data =
 87 170 178 150 165 148 159
139  80 164 121 153 152  84
160  92  90  75 115 112 113
142 110  77 183 174 163 168
103  87 143 194  99 127 155
What is the bottom-left entry?
A: 103
The top-left entry -> 87
The entry just right of 150 is 165
What is the last entry in the row that holds the largest entry?
A: 155
The 3rd entry in reading order is 178
The first entry in the row that holds the smallest entry -> 160
The first entry on the diagonal from the top-right corner -> 159
What is the entry directly below 75?
A: 183
The largest entry in the last column: 168
The entry just left of 127 -> 99
The entry directly above 75 is 121

Questions about the grid below.
1) Report the largest entry in the last row.
2) Report the entry just left of the smallest entry.
3) Report the entry directly below the largest entry.
4) Report the last entry, reading row by row.
5) Report the entry directly below 119.
6) Report the entry directly below 101.
7) Report the entry directly below the smallest entry.
8) Report the top-right entry.
[[118 168  85 179 162 150 143]
 [187 154 165 176 135 119 115]
 [171 134 188 117 134  84 101]
 [ 82 131  65 142 133 167 154]
 [151 108 112 176  87 182 145]]
1) 182
2) 131
3) 65
4) 145
5) 84
6) 154
7) 112
8) 143

Questions about the row below.
1) Read off the entry just right of 120.
2) Read off the entry just left of 185.
179 120 185  97  88
1) 185
2) 120

185 160 162 175 180  83
136 167 150  86 163 182
120 159 134 130  84  71
104  86 139  94 158 151
164 155  98  95 164 161
159 100  90  77 104 146
 93 143 106 159 127  88
 78 134  73 118 102 166
 85  76 105 132 103 125
164  80 156 102 186  97
113 118 180 176 122 116
154  88 163  95 144 154
Indices start at 1.
Which number is the entry at row 2, column 1? 136
Which number is the top-right entry? 83
The entry directly below the smallest entry: 151
The entry in row 1 and column 1: 185
The entry directly above 116 -> 97
Which number is the entry directly above 71? 182
Which number is the entry just right of 175? 180
The bottom entry of the column that holds the smallest entry -> 154
Which number is the entry in the bottom-left corner? 154
The smallest entry -> 71
The entry in row 1 and column 2: 160
Which number is the entry directly below 78? 85
Which number is the entry in row 1 and column 3? 162
Which number is the entry directly below 90? 106
The entry in row 3 and column 1: 120
Which number is the entry just left of 146? 104
The entry directly above 84 -> 163
Which number is the entry just right of 120? 159
Which number is the maximum? 186
Which number is the entry just left of 166? 102
The entry at row 2, column 3: 150
The entry just left of 80: 164

Questions about the row below.
1) Give the entry just left of 196.
2) Give the entry just left of 97.
141 108 204 113 196  78  97 122  93  67 135 141  90 192
1) 113
2) 78

M = ((67, 89, 125, 123, 133, 114, 128, 128, 130, 128), (122, 124, 128, 127, 129, 125, 130, 125, 127, 127), (126, 127, 129, 127, 128, 129, 128, 127, 128, 128), (65, 87, 125, 123, 133, 115, 128, 128, 130, 128), (116, 136, 132, 129, 134, 115, 121, 122, 128, 128), (121, 123, 127, 127, 129, 121, 129, 124, 127, 127))
The entry just left of 114? 133
The entry just right of the largest entry -> 132
The entry just right of 87? 125

Read these off the table that follows.
1) Give the first entry, reading row by row.
2) Give the entry just right of the smallest entry.
3) Give the last entry, reading row by row.
4) Give the third entry on the main diagonal.
5) Give the entry directly below the smallest entry.
6) Give the top-right entry.
7) Give the 3rd entry in reading order.
132 118 125 116 125 132 106 133 136 151 128  99 129 144 128 127
122 124 125 119  99 137 127 128 139 113 128 144 136 140 125 145
125 140 125 116 125 159 157 119 123  97 130 135 133 101 108 121
116 133 139 122 120 133 112 139 130 120 108  95 127 138 128 130
117 127 136 143 135 155 135 113 136 164 109 121 129 160 120 129
133 128 134 115 101 121 137 124 150 139 111 181 127 122 129 126
123 130 127  90 117 120 124 120 117 118 126  58 128 111 125 148
148 124 136 113 145 137 123 116 136 134 112 127 129 111 134 130
125 121 140 117 115 115 116 151 124  78 142  88 125 122 131 135
115 132 122 122 153 137 156 120 161 100 128 149 118 137 105 123
146 134 117 127 125 146  92 139 118 140 137 147 126 152 119 124
114 131 132 140 129 120 128 114 150 119 124 151 127 143 125 134
1) 132
2) 128
3) 134
4) 125
5) 127
6) 127
7) 125

a =
124,136,111,138,133
134,129,137,125,132
185,151,136,141,140
141,165,128,116,149
125,135,162,149,146
140,112,152,176,127
135,152,150,126,162
124,154,131,101,151
Rows and columns are numbered from 1.
The bottom entry of the column that holds the smallest entry is 101
The entry just right of the largest entry: 151
The entry in row 3 and column 1 -> 185
The entry in the top-right corner is 133
The top entry of the column that holds the smallest entry -> 138
The entry in row 1 and column 2 -> 136
The entry just right of 165 -> 128
Find the entry in row 1 and column 3.
A: 111
Find the entry directly above 112.
A: 135
The entry in row 2 and column 1 is 134
Find the bottom-right entry.
A: 151
Find the entry just left of 150.
A: 152
